Below are the code and all the weights of a small trained network. Each question names an input and a target symbol and asks about switching units off, where a switched-off unit gives its printed mean instead of its output.

import numpy as np


def w(rows, s, z=0):
    codes = np.array(rows[::2]) - 128.0
    scale = np.full(codes.shape[1], s)
    scale[-1] = z or s
    return codes * scale


def norm(h):
    return h / np.sqrt((h * h).mean(-1, keepdims=True) + 1e-5)


def f(y):
    return np.maximum(y, 0)


def softmax(a):
    e = np.exp(a - a.max(-1, keepdims=True))
    return e / e.sum(-1, keepdims=True)


def log_softmax(a):
    a = a - a.max(-1, keepdims=True)
    return a - np.log(np.exp(a).sum(-1, keepdims=True))


def net(x, mask):
    ids = ['αβγδηλστφψ'.index(c) for c in x.split()]
    T = len(ids)
    res = E[ids] + P[:T]
    r = norm(res)
    for j in range(3):
        rows = slice(3 * j, 3 * j + 3)
        q, k, v = (r @ M[0][rows].T for M in (Q, K, V))
        z = softmax(np.where(np.tri(T) > 0, q @ k.T / 3**0.5, -1e9)) @ v
        o = O[0][rows]
        res = res + np.where(mask[j], z, o[:, -1]) @ o[:, :-1]
    y = f(norm(res) @ A[0][:, :-1].T + A[0][:, -1])
    res = res + np.where(mask[3:15], y, B[0][:, -1]) @ B[0][:, :-1]
    return log_softmax(norm(res)[-1] @ U[:, :-1].T + U[:, -1])


Q, K, V, O, A, B = {}, {}, {}, {}, {}, {}
E = w([
[219,146,110,197,177,130,115,225],'α',
[38,149,117,172,12,129,94,184],'β',
[244,129,192,89,104,213,249,181],'γ',
[121,196,246,92,204,191,76,148],'δ',
[101,177,63,14,87,95,45,149],'η',
[95,246,113,91,140,18,103,98],'λ',
[99,64,170,3,91,61,202,151],'σ',
[167,220,101,159,128,130,74,35],'τ',
[192,162,236,57,96,48,128,132],'φ',
[179,122,49,61,134,219,23,130],'ψ',
],0.0043)
P = w([
[79,190,172,132,95,176,163,148],'0',
[101,147,170,128,127,145,149,132],'1',
[120,108,162,134,147,126,149,115],'2',
[140,74,150,140,161,113,142,105],'3',
[152,43,131,148,178,98,127,88],'4',
[143,19,116,154,187,73,102,62],'5',
[136,1,104,171,199,47,78,43],'6',
],0.0028)
Q[0] = w([
[166,116,107,209,154,178,156,233],'h0',
[121,44,79,35,116,219,119,86],'h0',
[96,115,172,26,102,119,195,124],'h0',
[39,201,127,158,66,78,105,68],'h1',
[120,77,188,130,155,3,189,161],'h1',
[230,116,115,157,178,118,177,67],'h1',
[192,162,90,119,162,131,51,126],'h2',
[101,113,59,179,133,118,100,109],'h2',
[65,140,101,159,91,191,181,153],'h2',
],0.0078)
K[0] = w([
[166,148,125,207,156,201,190,238],'h0',
[137,65,78,27,100,204,129,108],'h0',
[86,105,185,50,58,107,170,111],'h0',
[26,187,126,161,62,92,95,109],'h1',
[83,65,169,130,147,1,196,103],'h1',
[211,137,115,130,175,135,169,43],'h1',
[148,124,64,148,160,128,63,85],'h2',
[86,135,93,161,78,126,107,138],'h2',
[116,170,120,125,97,172,166,192],'h2',
],0.008)
V[0] = w([
[88,104,90,202,78,86,53,113],'h0',
[183,13,101,133,164,52,105,67],'h0',
[142,207,173,120,112,196,199,141],'h0',
[160,14,146,135,153,125,244,150],'h1',
[54,2,149,202,185,70,81,127],'h1',
[101,216,138,116,102,149,142,85],'h1',
[189,162,125,69,151,91,97,65],'h2',
[75,72,140,140,6,127,154,132],'h2',
[152,170,105,140,123,82,148,147],'h2',
],0.0027)
O[0] = w([
[201,157,187,81,84,157,209,145,2],'h0',
[72,195,155,197,149,179,84,165,48],'h0',
[98,52,45,118,164,95,98,35,228],'h0',
[40,199,119,124,49,109,75,56,206],'h1',
[151,127,115,51,131,172,230,173,18],'h1',
[176,107,97,216,183,152,111,192,82],'h1',
[166,167,55,110,59,86,215,178,180],'h2',
[160,147,138,172,155,73,1,58,18],'h2',
[46,121,123,146,110,89,140,122,171],'h2',
],0.0025,0.00099)
A[0] = w([
[169,101,101,159,186,160,134,148,136],'n0',
[101,160,113,131,128,103,70,145,173],'n1',
[138,56,83,85,201,118,160,119,67],'n2',
[129,110,63,117,188,47,98,111,9],'n3',
[165,83,116,91,100,83,74,146,150],'n4',
[117,191,118,125,163,184,76,138,117],'n5',
[91,91,172,123,153,137,132,72,176],'n6',
[137,186,214,112,142,126,198,156,207],'n7',
[69,138,105,92,84,178,172,153,222],'n8',
[67,79,74,72,133,100,127,153,123],'n9',
[107,252,97,91,126,159,106,92,105],'n10',
[163,151,174,115,92,164,149,106,71],'n11',
],0.0049,0.0013)
B[0] = w([
[125,114,195,97,118,47,115,78,253],'n0',
[177,94,139,109,92,186,177,183,196],'n1',
[142,110,130,179,216,62,70,164,186],'n2',
[153,17,148,137,29,131,112,128,189],'n3',
[188,104,126,118,174,98,147,50,231],'n4',
[114,236,133,132,105,152,150,175,182],'n5',
[164,152,71,195,152,86,91,178,201],'n6',
[77,177,66,136,94,169,40,121,232],'n7',
[120,192,217,96,92,239,233,26,171],'n8',
[196,181,207,199,131,165,112,150,192],'n9',
[74,152,86,91,132,191,252,220,162],'n10',
[111,163,55,224,80,145,175,140,173],'n11',
],0.0034,0.0028)
U = w([
[179,254,158,127,70,162,161,160,254],'α',
[172,94,132,147,152,32,50,155,135],'β',
[192,79,113,18,157,205,165,178,64],'γ',
[130,149,18,185,174,146,210,68,74],'δ',
[95,142,156,173,227,99,87,214,77],'η',
[105,119,77,52,221,207,52,118,123],'λ',
[95,51,99,201,71,207,121,89,117],'σ',
[79,153,157,49,113,59,115,39,56],'τ',
[27,88,15,58,101,64,184,214,98],'φ',
[68,38,228,114,116,166,166,69,122],'ψ',
],0.0071,0.0055)

Each question gives the input, a string of symbols that net reads in full, and the target symbol t.
The units are the heads (3 rows each of Q, K, V and O) and the neurons (one row each of A and B). Each row of codes is followed by its name. A weight is (code - 128) times the scale printed after its matrix; where a second scale follows, it is the last column's (O, A, B and U).
mask holds one flag per unit, heads first, then neurons. A switched-off unit (its flag False) gives its mean, the last column of its rows in O or B, instead of its output. The means were averaged over made-up inputs and are rounded, as every weight is.
A unit's drop is (log p(t) with every unit on - log p(t) with that unit switched off) / (log p(t) with every unit on - log p(t) with every unit switched off).
The circuit of an input: a set's keep is (log p(t) with only the set's units on - log p(t) with every unit switched off) / (log p(t) with every unit on - log p(t) with every unit switched off). Starting from the 12 units with the biggest drops (on a tie, the unit counted first), units are removed one at a time, each time the one whose removal leaves the highest keep (on an exact tie, the one counted first), for as long as the keep stays at least 0.8.
units of the circuit, in order: the units of the circuit, biggest drop first
unit that matters most: the unit with the biggest drop
k most important neurons: the k neurons with the biggest drops, biggest first
heads that matter: for each layer, one digit per head in row order, 1 if its drop is at least 0.15 and else 0, layers parted by /
drop of u: that unit's drop, to one decimal
input γ τ α γ α β, target α: units of the circuit, in order -> [h1, n9]
input α δ ψ γ α η β, target ψ: units of the circuit, in order -> [h1, n8]
input λ λ δ η, target α: heads that matter -> 101
input ψ ψ ψ β, target ψ: heads that matter -> 111
input φ φ δ τ ψ, target α: units of the circuit, in order -> [h0, n5]
input γ α α β σ φ, target α: 3 most important neurons -> [n0, n11, n2]
input ψ σ α τ α β, target α: heads that matter -> 110
input γ α α β α α φ, target α: heads that matter -> 111
input δ δ β λ, target φ: units of the circuit, in order -> [n10, n3]
input φ α ψ, target α: units of the circuit, in order -> [n5, h0]
input ψ β γ, target σ: heads that matter -> 110
input γ λ ψ λ, target φ: heads that matter -> 101
input α ψ λ β β ψ, target β: 2 most important neurons -> [n2, n0]
input α τ α α ψ σ, target α: 2 most important neurons -> [n9, n8]
input β ψ γ γ α, target α: 3 most important neurons -> [n5, n2, n1]
input δ σ τ λ λ β γ, target δ: unit that matters most -> h1
input α α α β γ, target δ: most important neuron -> [n11]
input β δ τ η, target α: drop of n9 -> 0.3
input γ α α η α α γ, target β: drop of n2 -> 0.7
input ψ τ α ψ σ, target α: unit that matters most -> h1
input φ β φ γ η, target γ: drop of n8 -> 0.0
input δ γ σ α α τ, target α: drop of n4 -> 0.1
